Below are the code and all the weights of a small trained network. Each question names an input and a class and asks about switching units off, where a switched-off unit gives its printed mean instead of its output.

import numpy as np


def w(rows, s, z=0):
    codes = np.array(rows[::2]) - 128.0
    scale = np.full(codes.shape[1], s)
    scale[-1] = z or s
    return codes * scale


def norm(h):
    return h / np.sqrt((h * h).mean(-1, keepdims=True) + 1e-5)


def f(y):
    return np.maximum(y, 0)


def log_softmax(a):
    a = a - a.max(-1, keepdims=True)
    return a - np.log(np.exp(a).sum(-1, keepdims=True))


def net(x, mask):
    res = np.array(x, float).reshape(1, 8) / 4 @ E
    u = 0
    for l in range(4):
        y = f(norm(res) @ A[l][:, :-1].T + A[l][:, -1])
        res = res + np.where(mask[u : u + 7], y, B[l][:, -1]) @ B[l][:, :-1]
        u += 7
    return log_softmax(norm(res)[-1] @ U[:, :-1].T + U[:, -1])


A, B = {}, {}
E = w([
[145,153,242,95,63,204],'x0',
[157,122,151,186,16,170],'x1',
[148,12,139,66,171,186],'x2',
[51,108,162,56,80,56],'x3',
[122,184,246,189,190,113],'x4',
[252,51,116,167,125,191],'x5',
[109,161,53,105,141,179],'x6',
[45,2,120,245,84,161],'x7',
],0.0089)
A[0] = w([
[65,196,150,174,62,105,2],'0.n0',
[191,193,115,183,184,120,70],'0.n1',
[78,121,110,147,190,122,61],'0.n2',
[57,207,79,124,166,152,69],'0.n3',
[160,117,251,123,116,167,58],'0.n4',
[123,90,84,82,78,202,41],'0.n5',
[189,193,121,116,126,74,100],'0.n6',
],0.011,0.0062)
B[0] = w([
[211,78,197,192,39,2,208],'0.n0',
[33,83,92,128,125,231,252],'0.n1',
[137,166,59,96,158,147,182],'0.n2',
[191,208,234,72,135,11,244],'0.n3',
[112,102,204,151,146,96,243],'0.n4',
[95,136,72,125,90,208,222],'0.n5',
[45,163,104,107,144,116,250],'0.n6',
],0.0083,0.0035)
A[1] = w([
[171,159,45,255,160,92,86],'1.n0',
[204,157,134,140,153,225,92],'1.n1',
[90,229,134,75,145,127,169],'1.n2',
[221,94,144,158,212,151,3],'1.n3',
[244,160,76,179,94,234,80],'1.n4',
[72,103,51,185,137,127,155],'1.n5',
[74,48,106,69,158,64,41],'1.n6',
],0.0094,0.0062)
B[1] = w([
[32,216,101,19,145,123,184],'1.n0',
[52,111,185,127,8,161,180],'1.n1',
[204,78,113,117,255,137,255],'1.n2',
[129,177,223,184,130,130,153],'1.n3',
[98,60,90,142,22,218,208],'1.n4',
[35,172,71,112,91,159,214],'1.n5',
[73,58,68,111,143,186,170],'1.n6',
],0.0092,0.0063)
A[2] = w([
[115,148,159,146,100,66,49],'2.n0',
[148,146,79,120,140,127,4],'2.n1',
[106,89,115,133,116,146,68],'2.n2',
[162,98,251,136,130,168,47],'2.n3',
[152,161,155,136,80,126,51],'2.n4',
[126,93,151,39,87,109,123],'2.n5',
[212,127,110,43,57,159,180],'2.n6',
],0.013,0.0039)
B[2] = w([
[176,141,115,216,121,143,180],'2.n0',
[125,145,106,92,116,73,148],'2.n1',
[144,45,169,86,151,164,201],'2.n2',
[255,174,160,250,52,44,253],'2.n3',
[161,122,73,137,191,112,164],'2.n4',
[186,138,100,184,214,92,218],'2.n5',
[125,97,49,145,237,176,255],'2.n6',
],0.0099,0.0049)
A[3] = w([
[83,114,160,53,194,236,3],'3.n0',
[129,82,82,164,61,166,105],'3.n1',
[130,158,216,103,52,54,60],'3.n2',
[89,164,72,202,136,143,122],'3.n3',
[82,153,198,84,11,9,148],'3.n4',
[138,94,255,85,133,192,113],'3.n5',
[147,167,114,113,98,191,1],'3.n6',
],0.0079,0.004)
B[3] = w([
[152,231,239,100,135,138,217],'3.n0',
[107,19,160,33,71,114,253],'3.n1',
[149,205,153,227,28,101,192],'3.n2',
[188,168,69,39,62,99,220],'3.n3',
[156,162,233,236,89,162,211],'3.n4',
[147,235,217,188,69,89,183],'3.n5',
[2,113,140,155,121,119,143],'3.n6',
],0.007,0.0037)
U = w([
[73,32,92,125,69,231,147],'0',
[137,145,115,48,252,98,4],'1',
[152,166,214,209,86,76,220],'2',
],0.015,0.0026)

Each question gives the input, the list of numbers given to net, and the class t.
The units are the neurons (one row each of A and B). Each row of codes is followed by its name. A weight is (code - 128) times the scale printed after its matrix; where a second scale follows, it is the last column's (A, B and U).
mask holds one flag per neuron, layer by layer. A switched-off neuron (its flag False) gives its mean, the last column of its row in B, instead of its output. The means were averaged over made-up inputs and are rounded, as every weight is.
A unit's drop is (log p(t) with every unit on - log p(t) with that unit switched off) / (log p(t) with every unit on - log p(t) with every unit switched off).
The circuit of an input: a set's keep is (log p(t) with only the set's units on - log p(t) with every unit switched off) / (log p(t) with every unit on - log p(t) with every unit switched off). Starting from the 12 units with the biggest drops (on a tie, the unit counted first), units are removed one at a time, each time the one whose removal leaves the highest keep (on an exact tie, the one counted first), for as long as the keep stays at least 0.8.
circuit, biggest first: the units of the circuit, biggest drop first
top k neurons: the k neurons with the biggest drops, biggest first
k most important neurons of layer l: the k neurons of layer l with the biggest drops, biggest first
drop of u: that unit's drop, to one decimal
input [-3,-3,-4,-8,5,8,-7,4], class 0: circuit, biggest first => [0.n1; 1.n4]
input [7,5,2,-1,-2,-2,6,-7], class 1: circuit, biggest first => [2.n6]
input [-6,-6,-8,-7,8,6,-7,7], class 0: circuit, biggest first => [0.n1; 0.n3; 2.n3]
input [5,5,0,0,-3,5,-8,6], class 2: top 4 neurons => [2.n3; 0.n4; 0.n1; 1.n5]
input [4,1,6,2,3,-6,8,0], class 1: 2 most important neurons of layer 1 => [1.n2; 1.n1]
input [-3,-1,7,6,3,7,-3,-3], class 2: top 2 neurons => [1.n3; 2.n3]
input [6,-6,3,4,6,-6,-1,-7], class 2: 3 most important neurons of layer 2 => [2.n6; 2.n3; 2.n4]
input [0,3,5,-7,-1,1,-7,0], class 2: top 3 neurons => [2.n3; 1.n3; 0.n4]
input [7,0,5,5,1,7,1,-3], class 2: top 2 neurons => [0.n4; 2.n3]
input [-1,2,-4,-6,0,-4,6,0], class 1: top 2 neurons => [1.n2; 0.n3]
input [0,-4,-3,6,8,4,8,1], class 1: top 2 neurons => [1.n2; 0.n2]
input [3,-6,-8,0,-5,-5,5,5], class 2: drop of 0.n0 => 0.6
input [3,-2,7,-2,5,-8,7,7], class 1: drop of 1.n3 => 0.0
input [-5,-5,-2,-7,8,6,-1,3], class 0: drop of 0.n1 => 0.3
input [-2,-5,-5,-1,-1,8,-7,2], class 0: drop of 0.n3 => 0.1
input [1,4,-4,1,6,8,7,-1], class 0: top neuron => [1.n4]
